[ -63.188   99.042   38.801   18.807   73.391 -133.243]: -133.243
[ 124.078  -52.869 -114.464   74.486]: 74.486
[ 126.2 -196.6  -54.8 -118.8 -159.2 -135.7 -129.5]: -129.5
[ 0.13 -0.15  0.07 -0.07]: -0.07
[-5.95 -9.85 -2.21 12.19 -4.52]: -4.52
[ 0.14 -0.11 -0.04 -0.13]: -0.13
[ 1.829 -1.116 -0.496  0.188 -1.254  0.311 -0.337]: -0.337
[ -61.75 -137.90  140.11   18.57  126.57 -197.60  156.81]: 156.81
---
[  1.879  -0.094  -4.952  12.060 -11.229  -1.539]
1.879
[ 1.55  1.44 -1.67  1.32 -0.09  1.01 -0.75]
1.55
[ 0.170 -0.243  0.534 -1.097 -1.460 -0.737  1.353]
0.170
[ 1.45 -0.67 -1.57 -0.74  0.99  0.77]
1.45
[-0.06 -0.14 -0.02  0.12]
-0.06
[-10.578  -7.305   4.975  13.832   9.592 -14.167]
-10.578
[ 0.173  0.167  0.341 -1.481 -0.545  1.696]
0.173
[ 1.59  0.93 -0.97 -0.30]
1.59
---
[-0.01  0.11  0.19 -0.11  0.18 -0.09] --> 0.18

[[ -5.25  -8.38 -21.48 -10.94 -11.88]
 [-20.94  -5.21  11.18 -14.95  -7.36]] --> -14.95

[-0.047  0.199 -0.062 -0.078  0.045 -0.149 -0.026] --> -0.149

[[ 0.12  0.05  0.11  0.12  0.16]
 [ 0.13 -0.13  0.12  0.13  0.13]
 [ 0.12  0.17  0.12  0.11  0.08]] --> 0.11

[[ -67.436  137.770  -93.478  -58.412 -100.120   57.311]
 [ -60.627  140.161  -73.732  -53.617 -106.828    8.084]
 [  62.158 -131.817   68.675  176.008  215.697  109.221]] --> 215.697

[  9.57 -10.16  11.01  -1.32] --> 11.01

[-0.88  1.19 -0.20 -0.97  1.25 -1.18  1.78] --> -1.18

[[-2.0  0.2 -0.5 -1.9]
 [ 0.2 -1.0 -0.2 -0.1]
 [-1.4 -2.1 -0.6  1.4]] --> -0.6
---
[[  84.8 -152.3 -165.3 -158.9  -40.4  123.7  -38.6]
 [  68.4 -144.9 -164.0 -155.6   77.4  121.9   79.4]] => 79.4

[[ 1.1 -1.3 -1.1  0.8]
 [ 1.1 -1.3 -1.3  0.7]] => 0.7

[[-157.209 -138.259  107.036   89.788 -141.320]
 [-119.704  145.433   66.016 -150.198 -138.459]] => -138.459

[[ -47.057  -27.616   10.490   15.954  -72.497   56.236   -2.560]
 [ 136.886   -8.843 -125.078  222.368 -147.109  -75.470  104.842]] => 104.842

[[ 0.02  0.00 -0.11 -0.01 -0.08  0.03]
 [ 0.13  0.02 -0.13 -0.11 -0.05  0.01]] => 0.01

[[-0.077  0.016 -0.120  0.196  0.103  0.191  0.034]
 [ 0.105 -0.092  0.164 -0.049  0.207  0.038  0.210]] => 0.210
---
-21	17	-18	-26	15	-6	8 -> 8
-4	-18	-2	-31	1	6	23 -> 23
27	13	-31	7	22 -> 22
-11	13	-32	-10 -> -10
34	27	24	25 -> 25
-5	-23	-19	29	-12	32	7 -> 7
---
[597 516 963 706 880 229] => 963, 880
[ 34 -29  28  25] => 34, 28
[0 7 1 3] => 7, 3
[ 512 -697  176 -163  467   74] => 512, 467
[57 63 77  4 48 66] => 77, 66
[ 95 232  46   1 243  92  74] => 243, 232
[  34  516 -271 -483   76 -504 -397] => 516, 76
[ 53 230 210 223 140 215 217] => 230, 223
[15 48 47 88 25 31 66] => 88, 66
---
[222  32  88 102  26]: 102

[[3670 5202 5134 3251 9260 7223 4048]
 [2505 9764 8254 2988 9859 4083 8306]
 [3548 4292 3596 6503 3110 2807 4317]]: 2807

[[346 558 338 391 590 751 421]
 [593 549 618 588 595 536 542]
 [581 649 677 816 497 237 385]]: 237

[[ 3 50  3 10]
 [80  7 60 79]]: 60

[-46   0  -8  36]: -8

[[-278  877 -222  396  -34   23]
 [ 358 -413 -758  494  177  156]]: 177
---
(3, 9, 3, 1) 3
((5640, 6824, 6046, 5636, 3092), (6263, 5859, 6426, 6579, 8130), (5921, 5834, 6263, 6275, 7287)) 6046
((3, 4, 1, 1, 1, 5, 1), (7, 6, 2, 2, 2, 6, 2), (1, 1, 3, 3, 4, 2, 3)) 1
(2, 3, 9, 7) 9
(796, 806, 134, 766, 700) 134
((-2, -2, -2, 2, 17), (-37, -20, -4, -17, 40), (-24, -16, -4, -4, 17)) -2
---
30	-36	25	28	-17 -> 25

6712	6410	6408	2562	6459	6161
6514	6119	6505	1209	6996	6441
6314	6092	6379	8604	6373	6283
-> 6408

331	46	621	350	875
565	734	260	746	467
-> 621

-824	-948	-457	-182	-665	586	-576
433	476	80	72	274	-607	225
-644	-690	-309	-165	-477	396	-519
-> -457

-828	239	761	-902	-865
13	-623	-776	-824	-743
-> 761

13	34	-16	-30 -> -16

871	674	464	37	510	664	267 -> 464

-7	-1	-6	11	-6	3	-27
-3	-13	1	42	-21	9	-14
-14	-7	-16	-38	-5	-3	-8
-> -6
---
-647   625  -506   204  -978  -694  -440 -> 204

  7  -16  -26    9   33   -8   12
 -5   16  -18  -49  -27    7  -38
-> 16

 395   972   701   755  -541 -> 755

8561  5678  9341  4967  2586
6315  7383  6367  3873  5509
8181  6216  6931  4697  7410
-> 8561

-224  -574   -87   330   394
 847   -20   803  -369  -530
 849   578   694  -392  -436
-> 847

 949   -77  -695   679 -> 679

-15   24    6   23  -13   33   12
 31  -20    2    1   34  -13   21
-39    9   25   -8   40    2  -21
-> 34

 279   -79   885  -606  -944 -> 279

 20   46  -28   31   -2   12 -> 31

753  823  792  464  445  620   16 -> 792
---
-28  -15    7    5  -12
-14    3    8    1    9
-11   -3   -7   -2  -12
→ -12

 -7    1    2   32    5  -10    7 → 5

 25   20    6    3   20  -19   17 → 20

-24  -29  -34  -12   -5 → -5

-26  -24   27   30   -6    7 → -6

-28  -11  -21  -30  -34  -27 → -34

  4   -4   13   14   25   17
 23   -6    0   -2  -13  -11
-26    6  -12  -10  -14   -9
→ 25

-4  16  15   0  28 → 28

 -1   16  -10  -30    8   14   18
  9   -6  -34   12   -8    7   16
→ 8
